Each node holds some of the marks * ~ & % $ @ ^ §, at most 7. A symbol removes its mark if there, or adds it if room remains.

In the rows, 5.04 means zero.

Each row, then its node:
6.58 5.06 2.46 4.78 9.38 4.30 6.21 4.34 5.78: [~+@]
1.96 5.15 3.09 6.43 2.09 3.76 2.72 4.65 5.88: [~+&+$+@+^+§]
8.15 4.93 3.98 5.31 8.29 5.44 2.40 5.63 5.27: [*+~+&+%+^]
8.54 5.11 3.87 3.30 1.62 4.53 6.29 5.54 5.53: [*+~+%+§]
8.05 4.89 6.80 2.49 2.13 5.23 4.33 4.34 5.75: [&+^+§]
6.60 5.02 2.73 4.79 1.62 6.30 2.18 5.59 3.37: [~+&+%+@+§]
3.56 4.94 3.61 2.04 9.12 5.47 6.21 4.63 6.21: [~+$+^]
6.30 5.08 6.00 9.14 8.16 5.41 3.89 5.75 3.18: [*+&+%+@+^]
6.95 5.17 2.27 4.83 1.08 4.67 6.11 5.70 3.07: [~+%+@+§]
1.96 5.15 3.31 7.46 1.82 6.09 6.17 4.71 5.51: [*+~+$+@+§]
7.93 4.87 4.22 1.52 7.81 5.79 6.14 4.66 5.63: [~]
8.39 5.05 7.21 3.32 8.29 4.25 3.64 4.55 5.15: [*+&]
7.74 5.20 6.93 1.50 2.49 5.98 3.91 5.42 5.78: [&+%+§]
2.32 5.13 3.51 7.12 2.19 5.99 2.95 5.54 3.10: [*+~+&+%+$+@+§]
3.04 5.15 3.28 5.31 9.72 5.43 6.55 6.06 5.43: [*+~+%+$+^]
3.55 4.85 7.15 2.32 8.91 5.68 3.94 4.43 6.15: [&+$+^]
8.41 5.10 6.94 3.53 8.05 5.86 7.49 4.37 5.41: [*]
8.76 5.00 3.61 5.35 8.67 5.26 6.22 4.41 5.56: [*+~+^]
3.59 4.91 3.59 2.05 1.49 3.54 6.14 4.31 6.05: [~+$+^+§]
7.63 5.15 4.09 1.57 2.38 5.91 3.12 4.45 5.80: [~+&+§]
3.58 5.14 6.91 1.03 2.31 4.59 4.06 5.68 5.82: [&+%+$+§]
8.31 5.00 3.87 3.58 1.63 5.77 6.26 4.65 5.08: [*+~+§]
8.15 5.06 3.79 2.48 1.78 5.54 6.26 4.11 5.97: [~+^+§]
8.48 4.84 6.93 3.49 1.37 4.48 3.85 5.91 5.32: [*+&+%+§]
3.66 4.73 6.91 3.01 1.40 6.27 7.58 4.38 5.58: [*+$+§]
6.17 4.77 6.32 9.07 7.71 5.38 7.20 4.74 5.06: [*+@+^]
2.41 5.35 3.34 8.49 7.14 4.20 5.98 5.60 3.14: [*+~+%+$+@+^]
6.54 4.85 6.15 6.78 1.75 3.81 7.86 5.73 3.68: [%+@+^+§]
6.46 5.03 6.36 5.01 9.07 4.43 8.05 5.54 3.38: [%+@]
2.31 4.92 3.22 7.47 7.80 5.99 2.89 4.45 5.22: [*+~+&+$+@]
3.49 4.99 3.88 2.23 1.78 3.66 2.44 5.79 5.86: [~+&+%+$+^+§]
7.71 5.41 6.75 1.86 2.52 5.58 7.17 4.62 5.69: [§]
8.71 5.11 3.78 5.62 1.19 5.37 6.16 6.17 5.19: [*+~+%+^+§]
8.31 5.13 7.12 3.27 1.40 4.30 3.79 5.71 5.16: [*+&+%+§]
8.68 5.02 7.15 5.24 8.73 3.71 3.71 5.86 5.36: [*+&+%+^]
2.09 5.04 3.10 7.56 7.86 6.05 2.75 4.36 5.48: [*+~+&+$+@]
1.89 4.91 6.49 6.64 8.46 3.43 3.84 4.30 5.99: [&+$+@+^]
7.65 4.86 4.13 1.44 7.64 5.98 3.01 5.49 5.67: [~+&+%]
6.63 5.06 6.88 4.74 9.64 4.66 3.40 4.07 6.31: [&+@]
6.37 5.17 2.77 7.87 1.17 4.68 6.20 4.35 5.29: [*+~+@+§]
8.09 4.86 6.99 3.65 1.67 6.09 7.23 5.51 5.35: [*+%+§]
6.75 5.37 6.30 7.95 8.66 4.41 3.76 5.77 2.87: [*+&+%+@]
1.92 5.33 6.26 4.98 1.87 6.12 7.64 4.42 5.89: [$+@+§]
3.41 5.15 7.36 5.42 8.88 5.72 8.07 4.57 5.45: [*+$+^]
3.89 5.27 3.90 1.15 8.07 6.15 5.99 5.61 5.81: [~+%+$]
7.96 4.70 7.46 2.42 2.08 5.47 4.10 4.51 5.84: [&+^+§]
6.26 5.08 3.13 9.00 7.77 4.32 6.08 4.53 5.30: [*+~+@+^]
3.53 4.88 3.86 2.98 8.54 6.31 2.38 5.66 5.25: [*+~+&+%+$]
2.20 5.01 3.27 8.73 7.64 5.44 5.90 4.41 5.03: [*+~+$+@+^]
3.32 4.82 3.61 3.34 8.72 5.97 2.12 5.74 5.43: [*+~+&+%+$]

Start here and follow the symbols in turn, left to right. Where do you end up?
Answer with the node's name.
6.50 5.11 3.06 9.24 8.00 4.21 6.15 4.56 5.23
$ => [*+~+$+@+^]
1.22 5.20 6.32 4.86 1.75 6.38 4.04 5.81 3.37
@ => [&+%+$+§]
6.74 5.16 2.61 6.69 0.96 5.46 6.25 6.05 3.03
~ => [%+@+^+§]
8.47 5.04 3.56 5.28 1.74 3.81 2.63 5.76 5.24
§ => [*+~+&+%+^]
8.60 5.22 3.35 3.56 8.53 4.52 6.21 4.45 5.06
§ => [*+~+§]
3.48 5.11 3.49 3.10 8.76 6.12 1.99 5.67 5.39
^ & & $ => [*+~+&+%+^]
6.68 5.25 2.35 4.69 9.28 4.43 6.21 4.44 6.10
& & => [~+@]
3.69 5.30 3.78 0.66 2.25 6.14 5.86 4.83 5.80
~ * => [*+$+§]
3.70 4.89 7.01 2.13 8.74 5.78 3.82 4.48 6.07
@ => [&+$+@+^]
3.38 5.06 7.10 3.20 8.98 6.76 3.72 4.37 5.54
% % $ => [*+&]
2.49 4.80 3.36 8.44 2.21 5.45 5.74 5.37 3.25
^ & @ § => [*+~+&+%+$]
3.55 4.99 7.34 3.46 1.03 4.68 7.86 5.78 5.34
% => [*+$+§]
8.86 5.15 3.48 3.46 8.54 4.60 6.01 4.41 5.39
* => [~]
1.69 5.23 2.94 6.69 8.48 5.42 5.82 5.68 3.74
* $ % => [*+~+@+^]
6.72 5.21 2.97 6.65 8.89 3.79 5.90 5.70 3.29
% * => [*+~+@+^]
8.20 5.05 6.97 4.94 1.99 3.74 7.27 5.45 5.28
^ ~ % => [*+~+§]
3.75 5.06 3.68 3.30 1.35 6.16 2.03 4.44 5.33
% § => [*+~+&+%+$]
8.33 4.80 7.13 5.21 1.69 5.37 7.53 4.41 5.33
@ § ~ => [*+~+@+^]
1.78 5.07 3.15 4.96 1.86 6.03 2.62 4.52 5.77
^ § § => [~+&+$+@+^+§]
1.69 5.23 2.93 7.75 7.97 4.32 6.33 4.69 5.25
§ * * => [*+~+$+@+§]
1.94 4.96 3.06 4.80 8.38 4.42 2.51 4.85 5.89
~ & % $ => [%+@]
2.22 4.95 3.46 8.73 7.75 5.38 6.01 4.70 5.71
% => [*+~+%+$+@+^]
6.47 5.42 2.82 7.76 1.59 6.46 2.50 4.52 5.30
^ $ & ^ => [*+~+$+@+§]
6.29 5.02 6.39 6.59 9.01 3.64 7.98 4.65 6.31
& ^ => [&+@]
6.60 5.21 6.33 6.77 1.09 5.94 7.90 4.31 6.17
$ ^ => [$+@+§]
7.82 5.10 4.14 1.16 2.29 6.14 6.10 5.48 5.81
* => [*+~+%+§]
6.32 5.02 2.89 7.77 1.42 4.80 6.33 4.15 5.49
@ => [*+~+§]
3.91 4.72 6.55 1.08 7.83 4.83 7.17 5.73 5.71
& @ $ * => [*+&+%+@]
2.11 5.05 3.19 7.48 7.88 6.18 5.98 5.44 3.21
$ § * => [~+%+@+§]
8.47 4.81 7.31 5.17 8.34 5.60 3.91 4.43 5.49
% => [*+&+%+^]
6.48 5.08 2.74 6.53 8.58 3.99 2.63 4.35 5.85
& * => [*+~+@+^]
6.28 4.91 6.29 7.76 8.57 4.57 7.86 4.39 5.42
^ % ~ $ => [*+~+%+$+@+^]
8.16 4.81 6.61 2.73 8.02 4.05 7.26 5.74 5.73
& $ § ^ => [&+%+$+§]
8.51 5.36 3.90 2.47 8.44 4.04 6.08 4.33 6.05
§ $ => [~+$+^+§]
3.46 4.99 7.26 5.34 1.21 5.40 7.85 5.66 5.45
% ^ => [*+$+§]
8.18 5.08 6.77 3.49 2.02 6.28 7.44 5.65 5.11
^ § % @ => [*+@+^]
6.67 4.82 2.29 4.93 1.01 4.62 6.08 5.73 2.99
& * % & => [*+~+@+§]
8.59 4.97 7.01 3.30 1.90 5.90 3.83 4.09 5.30
% & => [*+%+§]
1.41 4.84 6.33 7.20 1.41 5.53 3.81 4.37 6.07
$ @ => [&+^+§]
1.72 5.16 3.06 7.71 8.13 4.49 6.08 4.43 5.16
$ § => [*+~+@+§]
8.09 4.92 6.82 2.83 2.12 4.04 7.47 4.47 6.11
% & % => [&+^+§]
7.78 5.11 4.09 1.23 2.18 4.64 6.05 4.23 5.96
~ @ $ => [$+@+§]
1.90 4.94 3.17 7.48 2.03 4.50 6.04 5.74 2.96
% => [*+~+$+@+§]
3.01 4.91 3.33 5.23 9.43 3.38 6.56 4.04 5.16
* § => [~+$+^+§]
1.69 4.93 6.26 5.04 8.60 4.76 7.90 4.46 5.79
~ $ => [~+@]
3.99 5.13 3.90 1.12 7.99 4.53 2.90 5.63 5.65
$ => [~+&+%]
2.14 5.59 6.12 7.24 1.83 4.71 7.45 4.66 5.34
@ => [*+$+§]
8.49 5.02 7.22 5.19 1.59 4.05 3.91 4.56 5.38
~ ^ & => [*+~+§]
8.56 5.38 4.04 5.16 1.37 5.42 6.18 5.71 5.18
% § @ $ => [*+~+$+@+^]
6.90 4.85 2.36 4.88 9.32 6.34 6.17 5.93 3.38
& § => [~+&+%+@+§]
6.53 4.96 2.55 4.95 1.44 4.33 2.10 4.39 6.25
§ ~ => [&+@]
6.64 4.78 6.48 7.24 9.25 5.37 3.75 4.18 6.15
^ @ @ => [&+@]
3.34 5.15 7.33 3.44 8.40 4.69 7.93 4.37 5.45
§ § $ => [*]
6.17 5.24 3.28 9.04 1.95 5.50 5.72 4.72 5.02
* ^ * => [*+~+@+§]
6.46 5.31 2.92 4.81 8.59 6.14 2.35 4.32 6.12
^ & * => [*+~+@+^]
8.01 4.96 6.78 2.81 8.23 5.69 3.90 5.50 6.03
§ * ^ & => [*+%+§]
1.76 4.94 6.18 4.99 8.38 6.20 7.45 5.58 3.58
§ @ % @ => [$+@+§]
8.09 5.12 4.01 1.50 8.00 4.41 5.86 5.64 5.90
^ % § => [~+^+§]
3.82 4.87 4.00 1.30 2.34 6.23 2.85 5.70 5.68
~ => [&+%+$+§]
6.66 4.96 6.52 8.18 8.80 6.57 3.70 4.30 5.39
% ~ ~ => [*+&+%+@]
1.55 4.94 5.96 6.78 1.40 5.41 3.90 4.34 5.99
§ => [&+$+@+^]
6.40 5.08 2.93 5.02 9.02 6.27 2.34 4.32 5.95
& => [~+@]
6.29 5.01 2.99 7.61 1.92 4.55 2.61 5.46 3.30
* => [~+&+%+@+§]
8.06 5.01 6.75 3.47 1.71 6.20 7.54 5.57 5.42
^ ~ => [*+~+%+^+§]
3.80 5.18 6.72 0.95 2.18 4.65 4.19 5.67 5.96
$ @ § * => [*+&+%+@]
4.08 5.39 6.91 1.29 8.26 6.00 3.88 5.54 5.91
~ % % * => [*+~+&+%+$]
6.02 5.14 3.22 8.61 2.20 5.50 3.17 5.70 3.51
~ ~ ^ $ => [*+~+&+%+$+@+§]
3.36 5.06 3.54 2.96 0.85 6.28 6.35 5.66 5.41
§ ^ @ => [*+~+%+$+@+^]
8.31 5.07 7.20 3.67 7.83 6.14 7.24 4.47 5.47
& & => [*]
3.17 5.13 3.56 5.00 0.38 3.28 6.52 6.11 5.26
^ ^ * & => [~+&+%+$+^+§]
8.18 5.04 4.18 1.15 8.19 4.39 5.93 5.37 5.74
$ => [~+%+$]
8.24 4.85 3.58 5.12 8.44 3.76 2.49 4.55 5.08
& § % => [*+~+%+^+§]
6.03 4.97 3.06 8.89 7.82 5.59 2.59 4.32 5.12
§ @ & * => [~+^+§]
7.72 5.15 4.09 1.40 7.88 5.93 5.82 4.42 5.54
& @ $ * => [*+~+&+$+@]
8.65 4.90 3.82 3.33 8.41 6.34 6.24 5.85 5.11
§ => [*+~+%+§]
6.25 5.09 6.12 9.06 2.23 4.14 7.08 4.64 4.93
§ ^ @ => [*]
1.16 4.91 6.37 5.00 1.66 5.96 3.92 5.50 3.65
$ ~ => [~+&+%+@+§]
8.02 5.21 3.80 2.68 8.31 4.23 6.23 4.35 5.59
§ => [~+^+§]
2.34 5.13 5.90 8.65 7.53 3.97 3.93 5.34 3.36
* @ @ % => [&+$+@+^]
3.65 4.84 7.16 5.16 8.61 3.94 8.18 5.87 5.34
§ & * ~ => [~+&+%+$+^+§]
8.74 5.22 7.31 5.28 8.60 4.08 3.95 5.51 5.20
§ § % ^ => [*+&]
8.65 4.90 3.75 2.38 2.05 4.09 6.16 5.74 6.10
* => [*+~+%+^+§]
3.40 5.38 3.46 5.14 0.49 3.63 6.42 5.97 5.41
§ => [*+~+%+$+^]
6.89 4.78 6.64 4.93 9.77 4.70 3.56 3.99 6.11
* ^ @ % => [*+&+%+^]
1.53 4.94 6.18 4.93 1.50 6.21 7.47 4.39 5.76
% % => [$+@+§]
2.47 4.82 3.41 8.53 7.39 4.16 3.20 4.62 5.17
§ § ~ * => [&+$+@+^]
6.28 5.14 2.79 8.05 8.39 6.19 6.20 4.20 5.34
^ => [*+~+@+^]
3.73 5.12 6.79 1.16 1.97 6.06 4.08 4.51 5.95
@ & => [$+@+§]
6.20 4.75 3.59 8.68 7.58 4.14 3.04 5.57 3.39
& * % * => [*+~+@+^]
8.19 4.86 3.76 3.52 1.65 6.14 2.64 5.59 5.06
& & * @ => [~+&+%+@+§]
3.22 4.90 7.13 2.15 1.47 3.88 3.61 4.21 6.16
§ => [&+$+^]
8.98 5.03 3.71 5.11 1.13 3.84 5.90 4.13 5.31
* => [~+^+§]
1.47 4.95 2.85 4.83 1.62 6.58 6.14 6.05 3.69
$ => [~+%+@+§]
1.44 5.19 6.40 7.06 1.72 5.53 3.83 4.19 5.75
~ => [~+&+$+@+^+§]
8.50 5.16 7.10 3.49 8.30 4.63 3.96 4.35 5.22
& § $ => [*+$+§]
3.31 4.87 3.10 2.96 0.33 4.61 6.31 4.03 5.36
~ => [*+$+§]
7.93 5.00 6.86 5.38 1.92 5.37 7.47 4.63 5.12
$ ^ => [*+$+§]
6.76 5.18 2.77 8.05 8.57 6.21 6.14 4.55 5.52
& & * => [~+@]
